Here is a tiny trained network, its code and every weight. The questions are about switching its units off for an input and a class, where a switched-off unit gives its printed mean instead of its output.

import numpy as np


def w(rows, s, z=0):
    codes = np.array(rows[::2]) - 128.0
    scale = np.full(codes.shape[1], s)
    scale[-1] = z or s
    return codes * scale


def norm(h):
    return h / np.sqrt((h * h).mean(-1, keepdims=True) + 1e-5)


def f(y):
    return y / 2 * (1 + np.tanh(0.7978845608 * (y + 0.044715 * y**3)))


def log_softmax(a):
    a = a - a.max(-1, keepdims=True)
    return a - np.log(np.exp(a).sum(-1, keepdims=True))


def net(x, mask):
    res = np.array(x, float).reshape(1, 3) / 4 @ E
    u = 0
    for l in range(4):
        y = f(norm(res) @ A[l][:, :-1].T + A[l][:, -1])
        res = res + np.where(mask[u : u + 4], y, B[l][:, -1]) @ B[l][:, :-1]
        u += 4
    return log_softmax(norm(res)[-1] @ U[:, :-1].T + U[:, -1])


A, B = {}, {}
E = w([
[175,129,95,232,153,134,105,151,134,244],'x0',
[134,150,82,175,150,180,121,196,125,168],'x1',
[118,171,160,136,146,39,99,149,218,195],'x2',
],0.0011)
A[0] = w([
[113,119,47,155,74,225,203,165,46,92,1],'L0N1',
[151,146,77,137,193,193,75,243,102,229,71],'L0N2',
[160,145,49,222,134,159,78,239,133,227,69],'L0N3',
[193,146,238,150,160,1,176,164,227,177,69],'L0N4',
],0.0013,0.00089)
B[0] = w([
[158,107,154,181,165,24,49,85,187,190,143],'L0N1',
[122,198,116,197,125,140,219,121,147,70,201],'L0N2',
[126,254,41,140,167,174,159,181,230,54,254],'L0N3',
[26,118,122,162,76,123,39,34,58,159,226],'L0N4',
],0.0015,0.00073)
A[1] = w([
[231,123,97,158,142,113,69,123,140,181,164],'L1N1',
[67,197,172,102,166,24,92,176,251,158,13],'L1N2',
[67,117,205,49,86,126,82,161,108,44,126],'L1N3',
[142,135,147,138,128,88,130,156,146,169,1],'L1N4',
],0.0018,0.0007)
B[1] = w([
[22,92,134,53,171,218,150,160,81,62,186],'L1N1',
[182,62,143,131,17,194,133,67,3,151,254],'L1N2',
[156,49,87,77,238,108,198,215,191,129,217],'L1N3',
[89,130,54,135,19,129,72,123,135,9,94],'L1N4',
],0.0012,0.00089)
A[2] = w([
[132,101,185,79,48,46,89,4,76,47,3],'L2N1',
[170,87,109,153,169,183,139,88,27,86,173],'L2N2',
[72,175,164,134,69,26,11,59,168,217,113],'L2N3',
[94,101,130,70,64,151,118,130,59,77,212],'L2N4',
],0.002,0.00047)
B[2] = w([
[130,186,58,179,136,181,132,185,125,136,229],'L2N1',
[140,104,170,139,71,111,96,104,148,216,207],'L2N2',
[194,73,208,138,191,254,57,48,57,62,252],'L2N3',
[98,185,143,157,108,42,130,100,160,161,177],'L2N4',
],0.0023,0.0013)
A[3] = w([
[98,225,74,184,178,121,92,208,140,166,174],'L3N1',
[206,97,98,203,221,183,60,119,113,124,47],'L3N2',
[94,121,119,4,130,48,182,147,120,29,1],'L3N3',
[181,59,116,152,103,188,97,126,95,227,151],'L3N4',
],0.0019,0.00046)
B[3] = w([
[166,162,68,140,76,149,186,145,136,42,208],'L3N1',
[71,172,145,57,171,126,107,146,165,31,235],'L3N2',
[14,179,158,71,189,64,98,231,251,157,203],'L3N3',
[115,94,147,65,92,20,153,130,120,147,245],'L3N4',
],0.0021,0.0012)
U = w([
[7,141,167,16,189,36,146,227,229,129,210],'0',
[156,117,237,130,209,207,2,10,57,53,108],'1',
[190,223,7,247,121,218,199,199,139,78,187],'2',
[181,15,126,134,41,51,187,83,35,238,3],'3',
],0.0053,0.00077)

Each question gives the input, the list of numbers given to net, and the class t.
The units are the neurons (one row each of A and B). Each row of codes is followed by its name. A weight is (code - 128) times the scale printed after its matrix; where a second scale follows, it is the last column's (A, B and U).
mask holds one flag per neuron, layer by layer. A switched-off neuron (its flag False) gives its mean, the last column of its row in B, instead of its output. The means were averaged over made-up inputs and are rounded, as every weight is.
A unit's drop is (log p(t) with every unit on - log p(t) with that unit switched off) / (log p(t) with every unit on - log p(t) with every unit switched off).
The circuit of an input: a set's keep is (log p(t) with only the set's units on - log p(t) with every unit switched off) / (log p(t) with every unit on - log p(t) with every unit switched off). Starting from the 12 units with the biggest drops (on a tie, the unit counted first), units are removed one at a time, each time the one whose removal leaves the highest keep (on an exact tie, the one counted first), for as long as the keep stays at least 0.8.
circuit, biggest first: the units of the circuit, biggest drop first
unit that matters most: the unit with the biggest drop
k most important neurons: the k neurons with the biggest drops, biggest first
top k neurons in layer l: the k neurons of layer l with the biggest drops, biggest first
drop of u: that unit's drop, to one decimal
input [-6,8,-2], class 0: unit that matters most	L2N1
input [-5,-3,7], class 1: 2 most important neurons	L2N3, L0N4
input [-5,7,-2], class 0: circuit, biggest first	L2N1, L2N3
input [-6,-8,-6], class 0: circuit, biggest first	L3N3, L2N3
input [-4,6,6], class 1: circuit, biggest first	L2N3, L1N2
input [6,1,-8], class 3: circuit, biggest first	L2N2, L3N4
input [-2,-1,-7], class 3: circuit, biggest first	L2N2, L3N2, L2N3
input [-1,5,-8], class 3: 2 most important neurons	L2N2, L2N3
input [3,-1,1], class 1: 3 most important neurons	L0N4, L1N3, L2N1
input [-6,-2,8], class 1: 4 most important neurons	L2N3, L0N4, L1N2, L1N1
input [-1,2,-2], class 3: top 3 neurons in layer 2	L2N2, L2N3, L2N1
input [2,0,-4], class 3: 3 most important neurons	L2N3, L2N2, L3N3
input [-3,-3,-8], class 0: 2 most important neurons	L3N3, L2N3
input [1,4,5], class 2: 2 most important neurons	L0N3, L0N2
input [4,-5,-2], class 3: top 2 neurons in layer 3	L3N4, L3N3
input [-5,-7,-5], class 0: unit that matters most	L3N3
input [-2,2,4], class 1: 2 most important neurons	L0N4, L2N3
input [-7,5,-8], class 0: 2 most important neurons	L2N3, L3N3
input [0,-5,-6], class 3: 3 most important neurons	L2N2, L0N3, L2N3
input [-1,4,-6], class 3: unit that matters most	L2N2
input [-4,7,7], class 1: 4 most important neurons	L2N3, L0N4, L1N2, L2N1
input [1,1,-8], class 3: top 2 neurons in layer 2	L2N3, L2N2
input [-1,-6,7], class 1: drop of L2N3	0.3
input [-2,-8,-3], class 0: drop of L0N3	0.0
input [5,-4,-4], class 3: drop of L2N3	0.2
input [-3,-6,6], class 1: drop of L0N4	0.1
input [-2,-5,-1], class 0: top neuron in layer 1	L1N3
